Below is a small trained network, with its code and all its weights. Each question gives an input and a class and asks what happens when units are switched off, that is, made to give their printed mean instead of their output.

import numpy as np


def w(rows, s, z=0):
    codes = np.array(rows[::2]) - 128.0
    scale = np.full(codes.shape[1], s)
    scale[-1] = z or s
    return codes * scale


def f(y):
    return np.maximum(y, 0)


def log_softmax(a):
    a = a - a.max(-1, keepdims=True)
    return a - np.log(np.exp(a).sum(-1, keepdims=True))


def net(x, mask):
    res = np.array(x, float).reshape(1, 3) / 4 @ E
    y = f(res @ A[0][:, :-1].T + A[0][:, -1])
    res = res + np.where(mask, y, B[0][:, -1]) @ B[0][:, :-1]
    return log_softmax(res[-1] @ U[:, :-1].T + U[:, -1])


A, B = {}, {}
E = w([
[143,124,140,122],'x0',
[86,204,217,254],'x1',
[146,96,108,224],'x2',
],0.0098)
A[0] = w([
[151,112,12,122,145],'n0',
[209,73,15,10,213],'n1',
[234,24,18,111,254],'n2',
[151,71,40,138,100],'n3',
[215,68,3,137,137],'n4',
[48,211,197,82,181],'n5',
[119,55,64,105,36],'n6',
[52,186,229,90,192],'n7',
[211,197,85,40,92],'n8',
[234,47,69,61,183],'n9',
[97,195,107,163,201],'n10',
[170,254,191,198,160],'n11',
[115,44,101,33,156],'n12',
[120,195,31,44,131],'n13',
[210,71,165,254,121],'n14',
[176,80,92,110,15],'n15',
],0.0085,0.0037)
B[0] = w([
[176,1,98,46,174],'n0',
[88,100,86,39,253],'n1',
[134,66,32,39,227],'n2',
[179,76,43,172,164],'n3',
[194,75,75,50,191],'n4',
[210,134,14,157,189],'n5',
[152,79,95,118,162],'n6',
[189,175,49,155,193],'n7',
[47,146,149,146,177],'n8',
[107,73,84,84,219],'n9',
[183,199,129,140,173],'n10',
[159,178,183,210,217],'n11',
[83,144,64,72,205],'n12',
[43,179,171,83,183],'n13',
[75,199,158,186,186],'n14',
[137,106,48,187,152],'n15',
],0.0076,0.013)
U = w([
[11,111,108,34,126],'0',
[128,64,138,109,3],'1',
[158,96,117,117,3],'2',
[232,41,57,109,176],'3',
[201,165,121,134,253],'4',
[167,31,181,128,3],'5',
[113,213,182,42,3],'6',
[73,164,196,167,251],'7',
],0.012,0.0039)

Each question gives the input, the list of numbers given to net, and the class t.
The units are the neurons (one row each of A and B). Each row of codes is followed by its name. A weight is (code - 128) times the scale printed after its matrix; where a second scale follows, it is the last column's (A, B and U).
mask holds one flag per neuron, in row order. A switched-off neuron (its flag False) gives its mean, the last column of its row in B, instead of its output. The means were averaged over made-up inputs and are rounded, as every weight is.
A unit's drop is (log p(t) with every unit on - log p(t) with that unit switched off) / (log p(t) with every unit on - log p(t) with every unit switched off).
The circuit of an input: a set's keep is (log p(t) with only the set's units on - log p(t) with every unit switched off) / (log p(t) with every unit on - log p(t) with every unit switched off). Starting from the 12 units with the biggest drops (on a tie, the unit counted first), units are removed one at a time, each time the one whose removal leaves the highest keep (on an exact tie, the one counted first), for as long as the keep stays at least 0.8.
units of the circuit, in order: the units of the circuit, biggest drop first
most important unit: the unit with the biggest drop
top k neurons: the k neurons with the biggest drops, biggest first
drop of u: that unit's drop, to one decimal
input [2,1,8], class 7: most important unit	n14
input [-8,-4,0], class 0: units of the circuit, in order	(n5, n13)
input [-3,-1,0], class 0: top 3 neurons	(n5, n7, n11)
input [-1,-8,-1], class 0: top 2 neurons	(n13, n1)
input [-5,7,-3], class 4: top 2 neurons	(n5, n7)
input [-6,2,1], class 7: top 2 neurons	(n2, n4)
input [-7,-8,-2], class 0: top 2 neurons	(n13, n1)
input [5,2,-8], class 4: drop of n5	0.2
input [-3,-6,0], class 0: drop of n13	0.5
input [3,2,-2], class 4: drop of n1	0.1
